Each row was made from one small tree. Brackets hold a mark, then the marks that hang from it, in alphabetical order. Every link used is in the known rows. Write each row's tree.
Each row is shifted at random along 5 fixed directions that mean nothing.
Known rows
{busubok {tedelal {loged {fimo {gigip pividuk}} revu}}}: [ 276 -305  120   36  -25 -251  -80   93 -365  318   45 -188  217 -196
    7   60 -199 -243   54  -96  429 -272 -182 -163  -22   21 -471  -43
   99    7  209   59 -103   75  -29 -202    6  112  -82  212   15  168
 -138  -83   20  -99   56]
{penarem beze {gumet {revu {tedelal busubok}} {voka {fimo loged}}}}: [  84   76 -207 -294   43  231  -52  131  153   36  -15  133 -159  -56
  186 -256  -85    7   94   71 -121   49   58  -99  174 -295 -165   35
 -243 -231  -68   27   18 -208  174 -153  -33   78   57 -106  -53  203
  142 -208  -95 -114 -348]
{revu busubok {tedelal beze}}: [ 450 -105   36  -14  -24   -6   12  149   17  148  114   73  -29    7
   44 -233  -93 -164  150 -112    6  -42   42 -301   49 -151 -149   36
 -317 -183  -59  108   73 -191   55 -173   77   83 -131   86  151  110
   22  -67   12  -54 -147]
{fimo {loged gigip {revu busubok gumet tedelal}}}: [  37   53   19   98  -39    5 -371   45   29 -313   46   84 -148 -186
   84   78  -15 -252  151  -64   -8  -57 -238   58   82   26 -159  250
 -211   65 -101    7   89   88  193  146    4  -63   22  -39   40  252
 -120 -167   49  -57 -139]
{gigip beze {pividuk loged}}: [  17 -162   -6 -117   95   75 -163    9  -81  249   38 -133  -70  -76
  154   46  -29 -131  221   35   62 -109   50 -168   -1 -271 -138  -92
  -70  -94  108  196  167  -60  -94 -271   33   81    9  150  -48   -9
  -56    9  -32  122 -128]
{fimo {gigip {beze gumet} pividuk} loged}: [  45  106  -79 -122 -162   11  -63  -19  361   48  151  -16   33 -103
  -78  -98  112  -64  -20  192   84 -178  -50  -90  -67 -337  -64   26
  117 -153   25   72  -47  -55   32 -120   28  276  -50 -177  -32  -22
  126  -57 -237  213 -247]
{fimo gigip {loged revu {tedelal busubok}}}: [ -96  219 -160 -195 -203   96  -30   65  345 -150   63  272  -16 -187
 -120 -150   52   44 -304  169   59 -107  -52  166   81  -65  -54  205
  -33 -151  -84  -70 -229  -14   71   57  -65  234   20 -290   46   82
  311 -231 -190  150 -231]
{loged {fimo gigip} {tedelal {beze gumet} busubok}}: [-245  135 -227 -206  -17   -1   16   67  220 -112   80  154  -20 -134
 -174   11  141  123 -296   22  142  -10  -84  212  149  -16  138   54
  -35  -94  -77 -205  -16   80   91   72 -196  243   86 -121  -79  234
  421 -133 -301   63   -6]
{beze {gumet revu voka}}: [ 168   15   38  -51  -18 -136   66   89  -23  199   37 -197   11  -48
    5  -24  -27   19   77   23  -32   20   11 -209   80 -107 -120  -33
  -24   -8   -6  219   14 -159  -84  -55  182  -18  -86  -57   12  -45
    3  -87  -86   33 -237]
{gigip {pividuk fimo {loged {revu tedelal}}}}: [-365   75   35   20 -143  -19 -162 -136  200 -356 -127  187 -142  -91
  -38  168   80  -22 -251  241 -173 -183   34   38   39  192 -144  114
   14  154 -244  149   92  -84 -140  344  250  -45   68 -483  238 -206
   71   54   49  469 -205]
{pividuk {loged fimo {gigip beze} {tedelal busubok}} penarem}: [ -15   25  -47 -175  -35 -124  128  125  -17  -73  103  108 -115  -16
 -270 -122 -100 -166 -153  -42  261 -125  -45  123 -102   73 -249  102
  -92   11    2 -310  -55   -8 -199   40 -283  200   22   43  -19  241
  245  -83  -62   16  240]
{fimo {gigip {beze gumet}} {loged revu}}: [ -58  142 -112 -136  -25   95 -148   45  231  -18  144  -50  -55 -165
  -81  -45   91  -77   38   51  173  -74 -185  106    8 -210  -15   76
    9 -127   59  -86  -25   78  139  -99 -135  171   58   14 -141  137
   82  -99 -242  -22  -99]
{tedelal {beze gumet} {loged gigip} revu}: [-176  -83  -87 -119  100  137    7  119   82   18   21  133 -132  -95
 -157  -58   18  -16  -44   10  160  -23 -284  129   72  247 -117   53
   27  190 -120 -129  -49  133  136  125  -69   49   85  -81 -138  173
  132  -75  -60    0  167]
{pividuk {loged {fimo gigip}} {penarem gumet}}: [-175  125  -86  -97 -222  -74   65  -76  193 -162  -59  128  -99  -40
 -129  -44  -24   83 -288  255   -1 -235  136  -39   41  176 -212  141
   41   35 -199   87 -117 -131 -169  238  138   76  -31 -481  226 -238
  210  -75    8  326 -212]
{voka {beze {gumet {revu busubok}}} fimo}: [  20  118  -99   18   57  200 -156  144  317 -358    0   69 -224  -14
  -22 -203  -21  -89  121   22 -102   76 -271  241   29  132   -5  183
  111  106 -236 -159   39   22  179  221  -54 -149  160 -114   53   46
 -174   71   81  -23   28]
{pividuk {loged fimo} {penarem {beze {gumet {revu {tedelal busubok}}}}}}: [-484  118  -82  -34  -97   -2  -22 -109  271 -486 -119  254 -308   24
 -137   83  158  151 -339  284 -192  -95  -37   90  129  423  -95  172
   76  330 -475  -34   76  -21  -79  604  157  -94   84 -636  194 -161
  218   17   -1  426 -105]
{busubok {beze {gumet {voka {fimo {loged gigip tedelal}}}}}}: [-102  181 -343 -245  211  201 -419  181   25  -81   -9  -60 -138 -302
  129  129  -69   13  113 -119   94  169 -193  344  231 -164   30   88
 -185 -169   70  -50   25  126  205 -162 -234   -6  173  238 -166  277
  -17 -165 -198 -261 -189]
{voka {beze gumet} {fimo gigip {loged revu tedelal}}}: [ 171 -350  216  224  104 -144 -379  107 -294   15   45 -235  -64 -257
  -81   46 -279 -282  305  -18  489 -375 -666  113  -56  535 -568  203
  361  464   21 -160  -56  428  142   48    5 -196   92  165  -26  134
 -645   63  351 -161  401]
{gumet beze {revu busubok tedelal} {voka fimo}}: [ 216 -141  238  117 -134 -361   97  -10 -268  246   54 -346  260    3
  161  113   23  181   65   46   14 -146  116 -377  233 -170  -18 -104
  -82   51   65  266  163 -288 -174  -19  251   31 -194  -54    7   53
   16  -87  -60   49 -286]
{busubok {tedelal beze loged {revu penarem}}}: [-163 -215   16   22   46  -29   -6  -74 -241  170  -66  -13  169  -26
  136  159  123  221 -168  -29  170 -145 -113  -66  249  116   20 -168
   10  102  -15   24   18   33  101   82   -7  125   -8    8 -122  136
  218  -35 -111    6   28]
{voka {beze gumet} {fimo {loged {gigip pividuk} tedelal}}}: [-183   93 -210 -109  -52   68 -300   79  299 -282  -12   73 -113 -213
 -114   22   -5  -63  -38  150  133  -97 -282  337   75   83    5  230
  219   61  -85 -161  -53  129  122   96  -96   70  130 -133  -20  145
  -55  -60  -43   78  -62]
{beze {gumet {revu penarem} voka}}: [ 216  122   17  -11  -36 -134  115   98   80   47   82 -116    2   15
  -19  -90    4  -37   33  -38  -63   74  -37 -150   22 -154  -63  -16
  -99  -27  -58   82   13 -193  -30   34   78   26  -40  -67   34   48
   74  -75 -139  -30 -199]
{gigip {beze {gumet {revu busubok} {voka fimo}}} {pividuk loged}}: [ -64  190   93   58   62   19   61   84  197 -467  122   -7 -164  143
 -171 -146   14 -245   76  -10  -58    9 -323  218 -355   23 -247   -3
  174  295  -72 -420   90   72  -26  315 -266   -5  243 -110 -173  187
  -94  154  -28   -1  387]
{beze {gumet {revu busubok}}}: [ 169   18    1   20   62   34  -73  117   70  -23   40  -61 -129  -27
   38 -101    3 -155  187  -79  -71   81 -115  -75   16  -69 -101   37
  -80   -1  -80   70  102  -48   76   12   61  -92   13   25   27   47
  -99  -24   -7  -40 -107]
{revu penarem {tedelal beze}}: [ 119    1   21   70 -224 -130   84  -34  213 -109   42  192   42   50
  -56  -88   78   68 -205  124  -90 -125   83 -201  124   22   56  106
  -99  -17 -280  102  -25 -209   -3  216  199  116 -134 -339  249  -55
  205  -38  -44  229 -250]
{gigip {beze gumet} {pividuk {fimo {loged tedelal}} penarem}}: [-368  532 -235 -308 -381 -111  248 -141  643 -299   64  146   76   55
 -345  -40  383  236 -608  299  -42 -114  273  101   -2 -340  322  -36
   50 -310  -39 -190  -36 -312 -200  126 -117  529   -5 -492   21  -46
  753  -42 -538  441 -285]
{penarem beze {gumet {revu busubok {tedelal {loged {fimo gigip}}}}}}: [ 330 -159   21  -15  -77  -84   86  129  -62   90   70   55  -37  -16
   -8 -195 -183 -274  149  -52  140 -128  -46 -307  -34  -32 -413   88
 -146  -21  -68  -70   30 -100  125  -17  -17   76  -58  -63   29  256
  -12 -147   58 -159  -16]
{penarem {gumet {revu {busubok beze}} voka}}: [ 230   70 -105  -26  240  277 -159  266  -65 -165   32   33 -264  -31
  182 -177 -249 -309  345 -282 -129  263 -205   81 -111  -13 -325   88
 -166   76  -66 -179   40  110  242   71 -231 -212  265  200 -145  220
 -259  -39   87 -360  159]
{beze {gumet {revu {tedelal loged}} voka}}: [  41  -56   76   -7  144  -68 -102   18 -153  143  -12 -153  -65  -74
  152  132  -11  -15  142  -31  -82    7 -144 -184  128  -32 -222 -104
 -152  122  -15  213  169  -36   21  -25  162  -90  -17   11  -82   91
  -74  -69  -49  -30 -154]
{pividuk {penarem {gumet beze}}}: [-246 -131  199  210  -48 -241  110 -143 -257 -131  -46 -161    4  125
 -102  181   20   91  -71   77   95 -193 -121  -40  -68  488 -167   -6
  325  559  -70 -203   45  181 -123  419   28 -117   74 -204 -116  -68
 -112   95  153   90  375]
{pividuk {fimo loged} {penarem {gumet revu {voka beze}}}}: [ -77  188  -40 -225  243  180  -43   66 -101  105   -3 -182 -173  -65
  155  -35 -164  -17  170 -145   19   25 -122   45   14 -106 -249 -123
 -207   -3  229 -142  151  -11   20 -171 -241    1  252  193 -274  132
  -18  -36  -53 -242  172]
{beze {gumet {revu penarem tedelal} {voka {fimo loged}}}}: [  79  194   58   83  115   20 -179   38  144 -339   43   35 -153  -33
   70  -69  -42 -162  102  -35 -158   44 -368  111  -40   -8 -250   41
 -122  147 -139  -94   72   37  176  196   -8 -124  151 -107    5  138
 -189   18    4 -114  -30]
{voka {beze {gumet {revu penarem}}} {fimo gigip loged}}: [-319  143  -69   54 -153   -1 -199 -148  331 -229  -26  -63   48 -144
   62  127  202  306 -173  292    8 -213 -214  172  272   31  205  124
  258  123 -174   70   -3    4  116  282  110   45   42 -397    7  -90
   52  -22 -120  241 -275]
{fimo gigip {loged {revu busubok gumet}}}: [ -81   80   -9  -43 -249 -189  -96 -130  -45  203   85 -269  297 -179
  148  241  280  268  -94   78  206 -225  148 -184  323 -409  298  -45
 -130 -293  230  225   92 -176    6 -209   35  321 -191  -10 -103  159
  354 -261 -350   81 -448]
{gigip {beze gumet} {pividuk fimo}}: [ 139 -297  121   43  356   65 -327   88 -215  157   48 -199 -238 -104
  112   26 -189 -448  495 -166  121  -69 -317 -101 -184  -10 -483  -87
   26  181   78   52  280  214   48 -210   17 -172  161  333  -58   65
 -473  198  205  -65  245]
{revu {busubok beze {tedelal {gumet voka}}} penarem}: [ 115  -62  -99   87  -44  -44 -215   24 -135  -86  -68   -5   61  -36
  257  150    1  163  -43  -61  -55  -15   12  -97  236   26   -2   42
  -65   30 -191  201  -21  -63  112  180   66  -22  -13  -61   71   36
   61  -77  -49   -3 -285]
{gigip {beze gumet} pividuk}: [ 161   58 -110  -93  173  216 -137  177  255 -149  130   82 -263   -7
  -76 -239  -87 -428  269 -102  -28  127 -242  103 -270 -149 -220   47
   14  -18  -47 -203   64  114  153  -80 -178    3  195  139  -57  140
 -170   94  -26  -85  153]
{fimo {gigip {pividuk {penarem beze gumet}}} loged}: [-154  246 -217 -212   -9  228   34    2  277 -168   64  128 -138  -14
  -52 -157  -29 -107  -32   38   57  -43  -67  112 -187 -133 -132   30
   20  -50   89 -342  -28   70  128  -15 -327  216  230 -123 -175  135
  168  -53 -156  -91  126]
{tedelal beze busubok loged}: [-222 -157  -25 -100  233  215  -61   23  -99   85   -3  126 -116  -16
  100   14   41  110    0  -12   52  -33 -178   72  115  133  -93  -73
  -59  180  -41  -67   70  169  103    8 -109   17  112   55 -181  151
   91  -33    5    5  210]

Write each row's tree
[ 108 -139   48  -27 -144 -158   95    9  -45  189    4 -130    8   15
  -10  -59  -66  -31   22  147   45 -183  127 -319   17   49 -228   11
  130  129  -45  160    0 -154 -179   23  227   53  -60 -210  108 -173
    0  -38   43  227 -160] : {gigip {pividuk {penarem {gumet beze}}}}
[  50   -7 -233  -92    7  154 -270  202    6  -28   12   11  -84 -234
  109   36  -36  -64  110 -124  103  120    1  123  238 -106  118  225
 -179 -183  -53   76   -2  -27  123  -43  -89  -22   28  160   36  189
   32 -180  -97 -122 -270] : {loged gigip {revu {busubok beze}}}
[ 102  163  -24  -86  140   86  -76  119  -25   -6   96 -106  -97  -24
  122   -8 -101  -71  197 -121 -136  171  -37  -33   -1 -124  -99  -29
 -225   37   54   -5  111  -10   65  -60  -66  -44  114   89 -128   92
  -40  -84  -63 -144   -3] : {revu {gumet beze voka}}
[ 322 -265  114  237  211  -83 -293  135 -282 -102    7 -103 -104  -20
  160  -32 -176 -161  283 -165   74  -93 -380  -75   51  270 -418   43
   20  304 -189   53   90  127  135  154   95 -236   26  118  130  101
 -402   92  256 -156   77] : {revu {busubok {tedelal {beze {gumet {voka fimo}}}}} penarem}
[ 167   76 -135 -120   83  116  -63  160   74  -37   21    2 -128  -10
  144 -184 -147  -57  161   -7 -119  118    7  -31   92 -140 -126   57
 -177  -51 -107   33   23 -154   88  -26   19  -50  106  -45   45   69
  -37  -98    3 -120 -233] : {revu {penarem {gumet beze {voka fimo}}}}
[ 468  -56  126    6 -380 -410  352  144   80  156  239 -102  260   57
 -305 -251   11 -266  -67  -58  374 -231  152 -299 -149 -367  -59   67
  -47 -263  121 -134  -48 -404 -237 -129  -93  424 -240   49  118  292
  309  -88 -194   44  -76] : {loged {gigip beze {pividuk fimo}} {revu busubok penarem}}
[ -35  -42 -120   40  -62   97 -177   -7   16 -158 -134  160   -6  -31
   76   53  -25  109 -179   70  -54  -45  -23   60  130  265 -139   84
  143  113 -239   77 -172   62  100  264   88  -86  -29 -191  107 -152
  -45    8   64  118 -102] : {busubok beze {tedelal loged}}
[ 194   24  158   35 -185 -262  333   37  -87  211  132 -246  255  112
  -73  -40   98   99  -38  -49   99  -30  144 -247   26 -192  118 -111
  -34  -35  155  -63   50 -228 -136  -21  -31  173 -137   28 -140  106
  200  -86 -197  -35   12] : {gumet beze {revu busubok}}
[ 131  -62   -6 -134 -331 -139  179   69  148  268   42   24  139  -72
 -107 -117   28  135 -170  243   76 -179  184 -317  239  -10  -64  102
  -27  -43 -137  296 -167 -322  -95   27  319  213 -267 -382  127  -89
  320 -256 -106  306 -418] : {tedelal {loged gigip} {revu {gumet beze}}}
[ -73   18   -3  -91 -275 -176  325  -48  118  182   45  -25  251   63
 -102   -2  209  310 -310  154   98 -106  161 -185  195  -86  287  -85
   -1  -61  -47   37  -79 -269  -46   78   76  313  -78 -273  -64   33
  515 -135 -308  185 -200] : {tedelal {gumet beze} {revu penarem}}
[ -17   16  -62  -42  -99  -44  173   19   44   46   30   25  131   61
    9  -28  130  180 -197  -47   82   -6    9  -12  132  -77  191  -54
    9  -29  -54 -135  -66  -97   69  113 -163  178   35  -34 -149  180
  336  -76 -232   -3   24] : {tedelal {busubok beze} {gumet {revu penarem}}}
[ -47 -197   18   20 -151 -162   21   -2 -193  184    1  -48  189  -89
  111  156  115  272 -166   71  185 -183  -14 -178  315   75  -10   15
   17  140 -114  188  -72 -116   -6  152  108  157 -164 -153  -47  187
  306 -203 -127  141 -218] : {tedelal {busubok beze} {loged gigip} {revu {gumet voka} penarem}}
[  -6  200 -271 -284  295  417 -142  176  123  -72  -12  192 -223  -17
  123 -144 -137 -109   78 -190 -134  260 -147  230    7  -69 -137  -73
 -291  -87   19 -197   -6   99  282 -112 -299    6  280  174 -240  177
   75  -84 -126 -275  120] : {busubok {tedelal {gumet beze} loged}}
[  10  132 -133 -132 -137   55   52   97  252 -159  -30  106  -88   20
  -28 -194  -79  106  -88  231 -190   25  130  -19   95   32  -92  147
   51   31 -243   77 -129 -197  -22  184  170  -23   22 -408  130 -141
   73 -103   16  153 -310] : {penarem {gumet beze {voka fimo}}}
[-127  155 -133  -32  -41  125 -184  144  262 -546  -22  349 -242  -87
   -4  -77 -124 -146 -122  121 -253   83 -178  233    9  145 -334  313
   22  216 -416  -12 -145   54   80  529    8 -111  128 -430  111   42
   11 -128   74  138 -146] : {gumet {revu {busubok {tedelal {loged fimo {gigip beze}}}}} voka}
[  67  136 -174 -187  175  242 -249  158  208  -16  114  119 -215 -215
  -21 -136 -115 -189  114  -76   73   11 -305  134   -8  -49 -248   87
 -179  -67    1 -101  -11  199  247 -145 -150   64  164   65  -86  125
  -46 -103  -88 -125   35] : {fimo gigip {loged {tedelal {beze gumet}}}}
[-487  236 -147 -161  -73   10  -10 -145  138 -212 -100   71  -75  -37
  -19  202  181  294 -355  192  -91  -40  189  149  194   39  189    0
 -102  -49 -102   78   57 -116 -185  187   21   84   54 -301   97 -164
  368  -44 -176  299 -219] : {pividuk {loged fimo} penarem}
